Here is a tiny trained network, its code and every weight. The questions are about switching its units off for an input and a class, where a switched-off unit gives its printed mean instead of its output.

import numpy as np


def w(rows, s, z=0):
    codes = np.array(rows[::2]) - 128.0
    scale = np.full(codes.shape[1], s)
    scale[-1] = z or s
    return codes * scale


def norm(h):
    return h / np.sqrt((h * h).mean(-1, keepdims=True) + 1e-5)


def f(y):
    return np.maximum(y, 0)


def log_softmax(a):
    a = a - a.max(-1, keepdims=True)
    return a - np.log(np.exp(a).sum(-1, keepdims=True))


def net(x, mask):
    res = np.array(x, float).reshape(1, 5) / 4 @ E
    u = 0
    for l in range(4):
        y = f(norm(res) @ A[l][:, :-1].T + A[l][:, -1])
        res = res + np.where(mask[u : u + 9], y, B[l][:, -1]) @ B[l][:, :-1]
        u += 9
    return log_softmax(norm(res)[-1] @ U[:, :-1].T + U[:, -1])


A, B = {}, {}
E = w([
[126,129,129],'x0',
[124,125,129],'x1',
[131,130,127],'x2',
[149,2,137],'x3',
[152,162,207],'x4',
],0.0082)
A[0] = w([
[117,110,92,206],'0.n1',
[71,250,121,133],'0.n2',
[142,83,166,89],'0.n3',
[143,124,170,59],'0.n4',
[129,118,124,83],'0.n5',
[109,100,129,101],'0.n6',
[111,155,188,157],'0.n7',
[46,152,153,1],'0.n8',
[134,136,130,145],'0.n9',
],0.014,0.0016)
B[0] = w([
[91,26,215,168],'0.n1',
[177,56,75,254],'0.n2',
[219,188,61,173],'0.n3',
[58,101,161,149],'0.n4',
[176,235,70,134],'0.n5',
[183,205,93,151],'0.n6',
[48,149,232,171],'0.n7',
[177,253,116,152],'0.n8',
[76,92,2,136],'0.n9',
],0.0043,0.0095)
A[1] = w([
[157,161,181,209],'1.n1',
[113,119,212,67],'1.n2',
[152,27,177,116],'1.n3',
[216,169,179,215],'1.n4',
[105,112,1,249],'1.n5',
[134,101,128,131],'1.n6',
[98,109,98,78],'1.n7',
[140,91,205,47],'1.n8',
[103,137,216,110],'1.n9',
],0.0086,0.0021)
B[1] = w([
[104,53,132,181],'1.n1',
[49,158,173,156],'1.n2',
[174,98,90,212],'1.n3',
[106,71,148,206],'1.n4',
[104,88,253,254],'1.n5',
[101,178,203,154],'1.n6',
[97,135,135,149],'1.n7',
[117,119,95,158],'1.n8',
[74,112,148,165],'1.n9',
],0.0064,0.0065)
A[2] = w([
[167,201,84,81],'2.n1',
[167,135,90,52],'2.n2',
[113,123,107,7],'2.n3',
[86,110,99,154],'2.n4',
[118,177,117,99],'2.n5',
[61,83,177,124],'2.n6',
[112,60,156,151],'2.n7',
[159,50,128,155],'2.n8',
[122,5,239,171],'2.n9',
],0.011,0.0014)
B[2] = w([
[130,37,117,134],'2.n1',
[79,88,161,129],'2.n2',
[116,74,139,128],'2.n3',
[47,126,185,138],'2.n4',
[143,202,1,135],'2.n5',
[73,157,110,182],'2.n6',
[204,181,82,184],'2.n7',
[100,137,199,177],'2.n8',
[111,150,137,250],'2.n9',
],0.0076,0.017)
A[3] = w([
[45,132,165,150],'3.n1',
[161,179,74,115],'3.n2',
[111,254,88,250],'3.n3',
[151,93,56,65],'3.n4',
[139,119,47,140],'3.n5',
[131,189,106,214],'3.n6',
[147,177,67,150],'3.n7',
[100,74,212,210],'3.n8',
[18,82,114,129],'3.n9',
],0.0089,0.002)
B[3] = w([
[90,154,157,241],'3.n1',
[154,81,104,148],'3.n2',
[215,100,28,238],'3.n3',
[1,205,119,137],'3.n4',
[166,29,127,144],'3.n5',
[212,119,133,177],'3.n6',
[219,65,50,153],'3.n7',
[156,202,49,255],'3.n8',
[59,167,158,205],'3.n9',
],0.0063,0.0065)
U = w([
[2,161,191,182],'0',
[250,15,92,230],'1',
[115,188,165,6],'2',
],0.007,0.0012)

Each question gives the input, the list of numbers given to net, and the class t.
The units are the neurons (one row each of A and B). Each row of codes is followed by its name. A weight is (code - 128) times the scale printed after its matrix; where a second scale follows, it is the last column's (A, B and U).
mask holds one flag per neuron, layer by layer. A switched-off neuron (its flag False) gives its mean, the last column of its row in B, instead of its output. The means were averaged over made-up inputs and are rounded, as every weight is.
A unit's drop is (log p(t) with every unit on - log p(t) with that unit switched off) / (log p(t) with every unit on - log p(t) with every unit switched off).
most important unit: the unit with the biggest drop
k most important neurons: the k neurons with the biggest drops, biggest first
k most important neurons of layer l: the k neurons of layer l with the biggest drops, biggest first
drop of u: that unit's drop, to one decimal
input [-7,4,4,-4,-2], class 1: most important unit	1.n5
input [8,1,-2,-3,1], class 1: 2 most important neurons	[0.n8 3.n3]
input [-4,-4,4,-5,-3], class 1: 4 most important neurons	[0.n3 1.n5 3.n3 1.n3]
input [-5,-6,7,-7,-3], class 1: 2 most important neurons	[2.n5 1.n3]
input [-3,2,4,-6,5], class 1: 2 most important neurons of layer 2	[2.n8 2.n5]
input [-6,3,3,-5,2], class 1: 2 most important neurons	[1.n3 2.n8]
input [-7,-2,6,3,-3], class 0: 2 most important neurons	[0.n2 3.n3]
input [-1,6,-2,-6,-4], class 1: 2 most important neurons of layer 1	[1.n9 1.n5]
input [-5,-6,-3,7,-8], class 0: 2 most important neurons	[3.n3 0.n2]
input [-5,-4,4,3,-1], class 2: 3 most important neurons	[0.n2 3.n3 2.n8]
input [-6,-3,6,5,7], class 0: 2 most important neurons	[0.n2 1.n2]
input [4,1,6,-4,3], class 1: 3 most important neurons of layer 0	[0.n1 0.n2 0.n8]
input [-1,-6,5,3,-2], class 2: 2 most important neurons of layer 2	[2.n8 2.n9]
input [-1,3,5,-8,-3], class 1: most important neuron	[2.n5]
input [8,-5,0,3,-1], class 2: drop of 0.n2	0.4
input [7,8,2,4,-4], class 2: drop of 1.n2	0.1
input [7,6,6,-7,0], class 1: drop of 1.n2	0.0
